Below are the code and all the weights of a small trained network. Each question names an input and a target symbol and asks about switching units off, where a switched-off unit gives its printed mean instead of its output.

import numpy as np


def w(rows, s, z=0):
    codes = np.array(rows[::2]) - 128.0
    scale = np.full(codes.shape[1], s)
    scale[-1] = z or s
    return codes * scale


def f(y):
    return y / 2 * (1 + np.tanh(0.7978845608 * (y + 0.044715 * y**3)))


def softmax(a):
    e = np.exp(a - a.max(-1, keepdims=True))
    return e / e.sum(-1, keepdims=True)


def log_softmax(a):
    a = a - a.max(-1, keepdims=True)
    return a - np.log(np.exp(a).sum(-1, keepdims=True))


def net(x, mask):
    ids = ['βγδεζηθμψ'.index(c) for c in x.split()]
    T = len(ids)
    res = E[ids] + P[:T]
    u = 0
    for l in range(2):
        r = res
        for j in range(3):
            rows = slice(3 * j, 3 * j + 3)
            q, k, v = (r @ M[l][rows].T for M in (Q, K, V))
            z = softmax(np.where(np.tri(T) > 0, q @ k.T / 3**0.5, -1e9)) @ v
            o = O[l][rows]
            res = res + np.where(mask[u + j], z, o[:, -1]) @ o[:, :-1]
        u += 3
        y = f(res @ A[l][:, :-1].T + A[l][:, -1])
        res = res + np.where(mask[u : u + 4], y, B[l][:, -1]) @ B[l][:, :-1]
        u += 4
    return log_softmax(res[-1] @ U[:, :-1].T + U[:, -1])


Q, K, V, O, A, B = {}, {}, {}, {}, {}, {}
E = w([
[189,51,177],'β',
[151,114,188],'γ',
[145,169,179],'δ',
[67,175,20],'ε',
[220,161,97],'ζ',
[143,72,126],'η',
[96,56,94],'θ',
[196,247,130],'μ',
[230,215,196],'ψ',
],0.015)
P = w([
[80,121,180],'0',
[220,95,21],'1',
[207,117,41],'2',
[215,135,44],'3',
[220,150,48],'4',
[237,159,93],'5',
[240,162,80],'6',
[240,182,41],'7',
[254,201,109],'8',
[227,162,62],'9',
],0.0055)
Q[0] = w([
[170,42,81],'L0H1',
[51,42,158],'L0H1',
[206,150,137],'L0H1',
[11,115,177],'L0H2',
[248,113,85],'L0H2',
[51,138,185],'L0H2',
[148,131,241],'L0H3',
[57,134,246],'L0H3',
[157,124,36],'L0H3',
],0.011)
K[0] = w([
[197,78,138],'L0H1',
[58,64,171],'L0H1',
[162,171,155],'L0H1',
[189,106,122],'L0H2',
[10,166,86],'L0H2',
[227,98,129],'L0H2',
[117,172,55],'L0H3',
[242,178,21],'L0H3',
[80,91,202],'L0H3',
],0.012)
V[0] = w([
[188,142,88],'L0H1',
[212,203,197],'L0H1',
[251,147,24],'L0H1',
[254,96,68],'L0H2',
[227,51,174],'L0H2',
[165,74,194],'L0H2',
[180,175,11],'L0H3',
[147,116,131],'L0H3',
[133,134,114],'L0H3',
],0.0082)
O[0] = w([
[90,74,149,185],'L0H1',
[2,134,134,204],'L0H1',
[75,20,167,246],'L0H1',
[99,65,192,153],'L0H2',
[152,69,223,112],'L0H2',
[170,102,194,103],'L0H2',
[120,97,45,138],'L0H3',
[113,130,127,135],'L0H3',
[128,124,122,129],'L0H3',
],0.0098,0.013)
A[0] = w([
[150,132,1,146],'L0N1',
[173,7,110,25],'L0N2',
[231,218,160,89],'L0N3',
[205,20,127,1],'L0N4',
],0.0065,0.0029)
B[0] = w([
[155,104,254,199],'L0N1',
[104,213,151,254],'L0N2',
[244,198,84,129],'L0N3',
[45,129,140,210],'L0N4',
],0.0096,0.0056)
Q[1] = w([
[196,122,52],'L1H1',
[43,131,232],'L1H1',
[103,189,4],'L1H1',
[161,222,116],'L1H2',
[98,46,92],'L1H2',
[110,87,73],'L1H2',
[179,126,14],'L1H3',
[122,149,212],'L1H3',
[157,170,212],'L1H3',
],0.014)
K[1] = w([
[84,73,118],'L1H1',
[200,214,146],'L1H1',
[123,6,190],'L1H1',
[230,69,155],'L1H2',
[105,170,41],'L1H2',
[127,158,32],'L1H2',
[115,12,137],'L1H3',
[148,164,155],'L1H3',
[182,156,215],'L1H3',
],0.013)
V[1] = w([
[102,97,235],'L1H1',
[57,116,100],'L1H1',
[177,55,116],'L1H1',
[123,85,93],'L1H2',
[91,143,36],'L1H2',
[56,144,115],'L1H2',
[136,8,56],'L1H3',
[206,81,136],'L1H3',
[133,19,199],'L1H3',
],0.012)
O[1] = w([
[54,39,62,253],'L1H1',
[56,196,86,89],'L1H1',
[125,109,231,102],'L1H1',
[147,104,166,143],'L1H2',
[168,216,177,123],'L1H2',
[232,178,90,247],'L1H2',
[122,142,242,91],'L1H3',
[189,29,146,81],'L1H3',
[1,28,167,194],'L1H3',
],0.0091,0.012)
A[1] = w([
[173,129,180,112],'L1N1',
[109,166,180,94],'L1N2',
[16,133,2,156],'L1N3',
[91,114,93,1],'L1N4',
],0.0086,0.0062)
B[1] = w([
[82,201,85,133],'L1N1',
[167,65,47,134],'L1N2',
[176,140,157,254],'L1N3',
[96,247,81,157],'L1N4',
],0.015,0.032)
U = w([
[34,66,33,41],'β',
[124,41,84,69],'γ',
[125,73,72,31],'δ',
[110,77,127,157],'ε',
[52,105,179,140],'ζ',
[113,49,161,253],'η',
[188,76,254,170],'θ',
[123,119,156,136],'μ',
[44,106,49,126],'ψ',
],0.0083,0.0045)

Each question gives the input, a string of symbols that net reads in full, and the target symbol t.
The units are the heads (3 rows each of Q, K, V and O) and the neurons (one row each of A and B). Each row of codes is followed by its name. A weight is (code - 128) times the scale printed after its matrix; where a second scale follows, it is the last column's (O, A, B and U).
mask holds one flag per unit, layer by layer, with each layer's heads first. A switched-off unit (its flag False) gives its mean, the last column of its rows in O or B, instead of its output. The means were averaged over made-up inputs and are rounded, as every weight is.
A unit's drop is (log p(t) with every unit on - log p(t) with that unit switched off) / (log p(t) with every unit on - log p(t) with every unit switched off).
The circuit of an input: a set's keep is (log p(t) with only the set's units on - log p(t) with every unit switched off) / (log p(t) with every unit on - log p(t) with every unit switched off). Starting from the 12 units with the biggest drops (on a tie, the unit counted first), units are removed one at a time, each time the one whose removal leaves the highest keep (on an exact tie, the one counted first), for as long as the keep stays at least 0.8.
units of the circuit, in order: the units of the circuit, biggest drop first
k most important neurons of layer l: the k neurons of layer l with the biggest drops, biggest first
which heads matter: for each layer, one digit per head in row order, 1 if its drop is at least 0.15 and else 0, layers parted by /
input θ δ ε ε ζ ζ γ η, target θ: units of the circuit, in order -> (L0H1; L1H1)
input θ η η θ ψ μ, target θ: which heads matter -> 110 / 101
input μ μ θ μ μ ζ η ζ γ, target μ: units of the circuit, in order -> (L0H1; L1N3; L1H1; L1H3)
input γ η ζ β β θ, target γ: which heads matter -> 111 / 101
input ζ θ ζ ζ ζ θ γ, target ζ: which heads matter -> 110 / 101
input γ δ δ ε θ ψ θ ζ ζ θ, target θ: 2 most important neurons of layer 0 -> (L0N2; L0N3)
input δ μ θ, target δ: units of the circuit, in order -> (L0H1; L1H3; L0H2; L0H3)
input ζ η δ ψ ψ ψ, target ζ: units of the circuit, in order -> (L0H1; L1H3; L0H2)
input ζ δ ψ, target ζ: units of the circuit, in order -> (L1H3; L0H2; L0H1)
input ψ β ζ η η δ γ η, target ψ: units of the circuit, in order -> (L1N4; L1H1)
input β ζ μ, target β: units of the circuit, in order -> (L0H2; L0H3; L1H2)
input η δ η θ ζ γ ζ γ β δ, target η: which heads matter -> 110 / 101
input μ ψ ζ, target μ: units of the circuit, in order -> (L0H1; L1H1; L1N3; L1H3)
input β η ψ, target β: units of the circuit, in order -> (L0H2; L1H1; L1H2)
input β μ μ μ δ δ ψ η ζ η, target β: which heads matter -> 111 / 101
input ψ γ ζ δ, target ψ: units of the circuit, in order -> (L0H1; L1H3)
input ζ θ γ μ, target ζ: which heads matter -> 110 / 101
input δ ζ γ γ ζ ζ ζ ζ, target δ: 2 most important neurons of layer 0 -> (L0N3; L0N1)
input ζ η δ, target ζ: most important neuron of layer 1 -> (L1N4)
input η ψ η γ ζ, target η: 2 most important neurons of layer 1 -> (L1N3; L1N4)
